Here is a tiny trained network, its code and every weight. The questions are about switching its units off for an input and a target symbol, where a switched-off unit gives its printed mean instead of its output.

import numpy as np


def w(rows, s, z=0):
    codes = np.array(rows[::2]) - 128.0
    scale = np.full(codes.shape[1], s)
    scale[-1] = z or s
    return codes * scale


def norm(h):
    return h / np.sqrt((h * h).mean(-1, keepdims=True) + 1e-5)


def f(y):
    return y / 2 * (1 + np.tanh(0.7978845608 * (y + 0.044715 * y**3)))


def softmax(a):
    e = np.exp(a - a.max(-1, keepdims=True))
    return e / e.sum(-1, keepdims=True)


def log_softmax(a):
    a = a - a.max(-1, keepdims=True)
    return a - np.log(np.exp(a).sum(-1, keepdims=True))


def net(x, mask):
    ids = ['ΛΠΨβδξτ'.index(c) for c in x.split()]
    T = len(ids)
    res = E[ids] + P[:T]
    u = 0
    for l in range(2):
        r = norm(res)
        for j in range(2):
            rows = slice(2 * j, 2 * j + 2)
            q, k, v = (r @ M[l][rows].T for M in (Q, K, V))
            z = softmax(np.where(np.tri(T) > 0, q @ k.T / 2**0.5, -1e9)) @ v
            o = O[l][rows]
            res = res + np.where(mask[u + j], z, o[:, -1]) @ o[:, :-1]
        u += 2
        y = f(norm(res) @ A[l][:, :-1].T + A[l][:, -1])
        res = res + np.where(mask[u : u + 4], y, B[l][:, -1]) @ B[l][:, :-1]
        u += 4
    return log_softmax(norm(res)[-1] @ U[:, :-1].T + U[:, -1])


Q, K, V, O, A, B = {}, {}, {}, {}, {}, {}
E = w([
[179,113,153,76,185,207,138,100,167,172],'Λ',
[189,201,118,118,92,83,48,161,217,50],'Π',
[94,138,206,177,101,137,235,165,116,118],'Ψ',
[156,94,33,187,118,135,131,6,197,110],'β',
[111,24,117,130,91,167,160,153,90,168],'δ',
[83,66,132,82,185,95,94,100,143,205],'ξ',
[19,130,96,192,181,168,92,146,156,61],'τ',
],0.012)
P = w([
[71,73,123,178,244,216,197,95,26,142],'0',
[87,104,86,142,194,166,183,115,101,175],'1',
[84,97,90,123,167,154,168,110,129,141],'2',
[98,128,100,144,131,153,149,108,134,130],'3',
[94,119,112,99,138,133,121,96,152,113],'4',
[103,143,125,151,104,136,106,115,139,105],'5',
[101,111,141,84,104,125,69,96,163,92],'6',
[112,155,153,162,89,141,49,116,180,93],'7',
[105,114,190,94,68,105,25,117,175,92],'8',
[109,138,191,150,58,119,2,130,189,69],'9',
],0.006)
Q[0] = w([
[254,166,105,120,128,184,149,66,148,128],'0.h0',
[122,108,102,127,121,139,158,141,77,160],'0.h0',
[114,139,109,183,114,208,154,192,107,108],'0.h1',
[144,122,162,106,138,177,173,135,117,149],'0.h1',
],0.043)
K[0] = w([
[169,223,120,147,206,158,90,131,210,27],'0.h0',
[148,96,106,168,206,186,178,135,90,120],'0.h0',
[58,60,155,123,66,89,254,150,43,178],'0.h1',
[134,164,130,133,177,244,206,117,129,184],'0.h1',
],0.026)
V[0] = w([
[135,76,169,116,24,163,55,145,185,159],'0.h0',
[157,133,114,67,62,84,46,238,99,70],'0.h0',
[40,88,136,133,119,147,191,83,130,176],'0.h1',
[24,84,76,160,254,143,189,146,106,99],'0.h1',
],0.0097)
O[0] = w([
[155,166,82,68,63,136,132,64,45,121,154],'0.h0',
[115,142,46,158,113,187,153,253,86,143,10],'0.h0',
[218,138,118,129,165,175,99,84,91,51,221],'0.h1',
[178,183,120,205,145,133,74,150,74,130,254],'0.h1',
],0.0057,0.0079)
A[0] = w([
[144,237,167,117,123,60,160,254,139,85,5],'0.n0',
[173,218,243,147,92,140,214,194,117,79,173],'0.n1',
[162,97,134,56,213,220,236,166,71,184,147],'0.n2',
[153,143,184,95,113,148,9,160,134,114,215],'0.n3',
],0.015,0.0019)
B[0] = w([
[196,108,112,195,76,117,62,218,170,126,151],'0.n0',
[99,7,113,72,161,152,162,181,123,62,161],'0.n1',
[140,196,129,87,176,186,57,97,115,167,195],'0.n2',
[87,44,121,140,124,148,83,145,128,122,254],'0.n3',
],0.012,0.0099)
Q[1] = w([
[142,81,124,123,127,137,107,133,172,164],'1.h0',
[67,152,152,128,117,142,72,126,130,59],'1.h0',
[159,172,193,132,90,94,105,234,83,156],'1.h1',
[78,40,104,100,97,191,2,124,144,176],'1.h1',
],0.025)
K[1] = w([
[114,110,151,95,85,90,152,132,155,136],'1.h0',
[159,146,126,122,120,120,43,177,147,137],'1.h0',
[33,137,108,73,137,232,120,150,113,185],'1.h1',
[128,255,16,120,57,86,83,150,166,116],'1.h1',
],0.028)
V[1] = w([
[118,82,46,92,196,6,122,122,92,216],'1.h0',
[162,151,124,175,115,66,131,103,35,40],'1.h0',
[67,165,10,126,75,192,137,79,168,130],'1.h1',
[131,169,149,120,167,162,70,81,94,61],'1.h1',
],0.016)
O[1] = w([
[57,2,50,213,171,133,142,132,103,239,122],'1.h0',
[109,144,123,92,163,252,85,108,166,170,7],'1.h0',
[205,35,131,154,227,116,21,187,141,133,153],'1.h1',
[121,122,50,107,72,52,177,246,131,114,255],'1.h1',
],0.0067,0.007)
A[1] = w([
[194,89,209,124,156,165,162,122,83,185,5],'1.n0',
[145,141,196,26,206,60,200,136,145,237,73],'1.n1',
[110,169,202,81,252,192,174,184,176,210,86],'1.n2',
[87,157,126,121,79,152,80,181,214,147,49],'1.n3',
],0.02,0.0036)
B[1] = w([
[102,148,121,109,73,132,165,161,168,181,193],'1.n0',
[144,115,168,154,72,3,129,158,107,123,204],'1.n1',
[160,81,107,119,113,89,118,169,100,120,205],'1.n2',
[104,144,133,115,148,135,127,142,144,134,255],'1.n3',
],0.03,0.0053)
U = w([
[146,144,195,156,46,29,136,151,102,87,121],'Λ',
[129,166,207,123,60,210,129,100,164,199,70],'Π',
[96,75,175,38,123,181,209,127,154,50,58],'Ψ',
[222,129,150,182,254,138,113,18,162,105,249],'β',
[206,192,54,49,115,156,108,140,63,148,168],'δ',
[43,99,50,183,151,137,146,91,84,186,61],'ξ',
[44,197,149,142,197,138,74,195,173,106,143],'τ',
],0.0068,0.0022)

Each question gives the input, a string of symbols that net reads in full, and the target symbol t.
The units are the heads (2 rows each of Q, K, V and O) and the neurons (one row each of A and B). Each row of codes is followed by its name. A weight is (code - 128) times the scale printed after its matrix; where a second scale follows, it is the last column's (O, A, B and U).
mask holds one flag per unit, layer by layer, with each layer's heads first. A switched-off unit (its flag False) gives its mean, the last column of its rows in O or B, instead of its output. The means were averaged over made-up inputs and are rounded, as every weight is.
A unit's drop is (log p(t) with every unit on - log p(t) with that unit switched off) / (log p(t) with every unit on - log p(t) with every unit switched off).
The circuit of an input: a set's keep is (log p(t) with only the set's units on - log p(t) with every unit switched off) / (log p(t) with every unit on - log p(t) with every unit switched off). Starting from all 12 units, units are removed one at a time, each time the one whose removal leaves the highest keep (on an exact tie, the one counted first), for as long as the keep stays at least 0.8.
units of the circuit, in order: the units of the circuit, biggest drop first
unit that matters most: the unit with the biggest drop
k most important neurons: the k neurons with the biggest drops, biggest first
k most important neurons of layer l: the k neurons of layer l with the biggest drops, biggest first
drop when u is switched off: that unit's drop, to one decimal
input δ Λ ξ τ Λ Λ β δ Λ, target β: unit that matters most => 0.n3
input Λ δ τ Π Λ Λ Ψ τ, target β: units of the circuit, in order => (1.h1 0.h1)
input β τ ξ β Ψ τ, target ξ: units of the circuit, in order => (0.h1 1.h0)
input δ Λ Λ ξ Π Λ β δ Ψ Λ, target δ: units of the circuit, in order => (0.h0 0.n2)
input δ δ ξ, target ξ: 2 most important neurons => (1.n1 1.n2)
input Λ Ψ Λ, target Ψ: 2 most important neurons => (0.n3 1.n1)
input Λ τ β Λ ξ β Λ, target ξ: 2 most important neurons => (0.n2 1.n1)
input β δ τ Λ δ Λ τ τ Λ, target τ: units of the circuit, in order => (0.h0 0.h1 1.n3)
input Π ξ δ β Λ Π δ τ Ψ, target Ψ: 2 most important neurons => (0.n1 1.n0)
input β ξ τ ξ Λ τ, target ξ: 3 most important neurons of layer 0 => (0.n3 0.n0 0.n2)
input Ψ Ψ β, target β: units of the circuit, in order => (1.n1 0.h0)
input Λ τ ξ ξ β β β τ β, target τ: 2 most important neurons of layer 0 => (0.n1 0.n3)
input τ ξ Λ Λ Ψ Λ, target Ψ: 2 most important neurons of layer 0 => (0.n2 0.n3)
input Λ Λ Λ Λ ξ, target ξ: units of the circuit, in order => (1.h0)
input Λ β δ Λ, target β: 3 most important neurons => (1.n0 1.n1 1.n2)
input β ξ δ ξ τ δ δ Π, target τ: 2 most important neurons => (1.n3 0.n0)
input δ β β ξ Π τ Ψ β δ, target Π: 2 most important neurons => (1.n0 0.n0)
input δ Λ ξ Ψ β δ ξ δ, target ξ: 2 most important neurons => (0.n2 1.n1)
input Λ ξ δ τ Λ ξ β, target β: 3 most important neurons => (0.n3 1.n0 1.n1)
input τ τ β τ δ Π β Ψ Ψ Λ, target δ: units of the circuit, in order => (0.h0)
input β ξ Λ τ Ψ Λ δ, target δ: drop when 0.n1 is switched off => 0.0
input δ Λ Λ Λ τ τ Π ξ Λ β, target ξ: drop when 0.h0 is switched off => 1.0
input τ τ Π Λ β Ψ Ψ τ, target β: drop when 1.h1 is switched off => 0.4
